Below are the code and all the weights of a small trained network. Each question names an input and a target symbol and asks about switching units off, where a switched-off unit gives its printed mean instead of its output.

import numpy as np


def w(rows, s, z=0):
    codes = np.array(rows[::2]) - 128.0
    scale = np.full(codes.shape[1], s)
    scale[-1] = z or s
    return codes * scale


def norm(h):
    return h / np.sqrt((h * h).mean(-1, keepdims=True) + 1e-5)


def f(y):
    return np.maximum(y, 0)


def softmax(a):
    e = np.exp(a - a.max(-1, keepdims=True))
    return e / e.sum(-1, keepdims=True)


def log_softmax(a):
    a = a - a.max(-1, keepdims=True)
    return a - np.log(np.exp(a).sum(-1, keepdims=True))


def net(x, mask):
    ids = ['αδεηπσψ'.index(c) for c in x.split()]
    T = len(ids)
    res = E[ids] + P[:T]
    q, k, v = (norm(res) @ M[0].T for M in (Q, K, V))
    z = softmax(np.where(np.tri(T) > 0, q @ k.T / 3**0.5, -1e9)) @ v
    res = res + np.where(mask[0], z, O[0][:, -1]) @ O[0][:, :-1]
    y = f(norm(res) @ A[0][:, :-1].T + A[0][:, -1])
    res = res + np.where(mask[1:9], y, B[0][:, -1]) @ B[0][:, :-1]
    return log_softmax(norm(res)[-1] @ U[:, :-1].T + U[:, -1])


Q, K, V, O, A, B = {}, {}, {}, {}, {}, {}
E = w([
[59,106,188,144,44,72],'α',
[157,31,172,47,89,183],'δ',
[123,117,28,142,128,105],'ε',
[115,136,184,111,96,154],'η',
[51,128,170,145,157,50],'π',
[101,171,164,165,255,99],'σ',
[95,116,208,125,53,98],'ψ',
],0.017)
P = w([
[121,216,112,106,117,145],'0',
[59,121,119,104,177,150],'1',
[182,113,204,224,134,70],'2',
[132,99,224,62,214,78],'3',
[58,137,38,125,189,143],'4',
[245,57,83,174,136,228],'5',
[75,126,154,128,102,17],'6',
[36,128,66,143,150,135],'7',
],0.012)
Q[0] = w([
[193,156,127,179,48,216],'head 0',
[154,105,140,202,185,135],'head 0',
[2,119,81,147,150,213],'head 0',
],0.0086)
K[0] = w([
[159,117,156,144,118,109],'head 0',
[123,99,158,166,119,92],'head 0',
[190,254,115,99,96,126],'head 0',
],0.017)
V[0] = w([
[128,175,175,128,218,175],'head 0',
[147,78,225,132,50,52],'head 0',
[142,230,88,113,2,130],'head 0',
],0.0088)
O[0] = w([
[116,46,27,27,199,132,230],'head 0',
[109,78,140,246,136,151,189],'head 0',
[140,18,113,114,83,1,255],'head 0',
],0.0065,0.0019)
A[0] = w([
[140,95,28,70,79,186,219],'neuron 0',
[110,159,132,136,106,96,216],'neuron 1',
[137,167,165,231,131,34,204],'neuron 2',
[147,12,83,190,155,77,124],'neuron 3',
[126,186,136,191,254,131,102],'neuron 4',
[140,70,162,224,230,127,158],'neuron 5',
[57,216,146,200,159,158,238],'neuron 6',
[228,125,81,103,34,215,253],'neuron 7',
],0.0092,0.0037)
B[0] = w([
[99,178,180,130,159,135,220],'neuron 0',
[185,122,128,61,205,193,203],'neuron 1',
[160,167,97,138,77,195,255],'neuron 2',
[199,104,160,201,122,126,232],'neuron 3',
[87,1,100,91,110,77,206],'neuron 4',
[246,245,131,98,1,111,252],'neuron 5',
[86,159,180,230,127,148,232],'neuron 6',
[151,208,89,221,136,162,186],'neuron 7',
],0.0083,0.0061)
U = w([
[254,144,135,189,79,91,84],'α',
[204,189,115,185,146,162,251],'δ',
[36,140,123,198,191,149,76],'ε',
[59,115,127,155,234,128,84],'η',
[150,154,121,5,99,14,86],'π',
[144,11,131,187,133,15,91],'σ',
[116,247,68,38,157,125,117],'ψ',
],0.0086,0.0025)

Each question gives the input, a string of symbols that net reads in full, and the target symbol t.
The units are the heads (3 rows each of Q, K, V and O) and the neurons (one row each of A and B). Each row of codes is followed by its name. A weight is (code - 128) times the scale printed after its matrix; where a second scale follows, it is the last column's (O, A, B and U).
mask holds one flag per unit, heads first, then neurons. A switched-off unit (its flag False) gives its mean, the last column of its rows in O or B, instead of its output. The means were averaged over made-up inputs and are rounded, as every weight is.
A unit's drop is (log p(t) with every unit on - log p(t) with that unit switched off) / (log p(t) with every unit on - log p(t) with every unit switched off).
The circuit of an input: a set's keep is (log p(t) with only the set's units on - log p(t) with every unit switched off) / (log p(t) with every unit on - log p(t) with every unit switched off). Starting from all 9 units, units are removed one at a time, each time the one whose removal leaves the highest keep (on an exact tie, the one counted first), for as long as the keep stays at least 0.8.
units of the circuit, in order: the units of the circuit, biggest drop first
k most important neurons: the k neurons with the biggest drops, biggest first
drop of u: that unit's drop, to one decimal
input α η η ε, target π: units of the circuit, in order -> (neuron 6; neuron 7)
input η ε α η σ, target σ: units of the circuit, in order -> (neuron 4; head 0)
input α σ σ α, target η: units of the circuit, in order -> (head 0; neuron 5)
input π δ α ψ ε, target η: units of the circuit, in order -> (neuron 5; neuron 2)
input ε η η η η σ ε π, target π: units of the circuit, in order -> (head 0)
input ψ η ε σ ε, target α: units of the circuit, in order -> (head 0; neuron 3)
input σ ψ η ψ π δ π, target ε: 2 most important neurons -> (neuron 6; neuron 5)
input ψ η δ δ δ η η η, target α: units of the circuit, in order -> (head 0; neuron 5; neuron 2)
input ψ σ η η ε η η, target ψ: 2 most important neurons -> (neuron 4; neuron 3)
input π ψ π η δ σ η, target ε: units of the circuit, in order -> (head 0; neuron 5)
input η δ ψ σ η η σ, target π: 3 most important neurons -> (neuron 4; neuron 5; neuron 7)
input η ε δ σ η π η, target π: units of the circuit, in order -> (neuron 2; head 0)
input ε ε α δ σ, target π: units of the circuit, in order -> (head 0; neuron 4)
input δ σ η η η, target ε: units of the circuit, in order -> (neuron 5)
input η π η ψ η ε ε, target π: 2 most important neurons -> (neuron 6; neuron 7)
input ε σ η η δ δ η δ, target π: 2 most important neurons -> (neuron 6; neuron 2)
input ε α ψ ψ η ψ α, target π: 3 most important neurons -> (neuron 6; neuron 1; neuron 3)
input ψ η δ σ π, target α: 3 most important neurons -> (neuron 5; neuron 2; neuron 3)
input δ σ ψ ε ε, target ε: drop of neuron 2 -> 0.1
input η ψ η σ ψ, target σ: most important neuron -> (neuron 5)
input ψ η η δ δ ψ η ε, target α: drop of neuron 3 -> 0.2
input σ η σ ε ψ, target ψ: drop of head 0 -> 1.4
input ψ σ ψ δ π δ η σ, target α: drop of head 0 -> 0.3
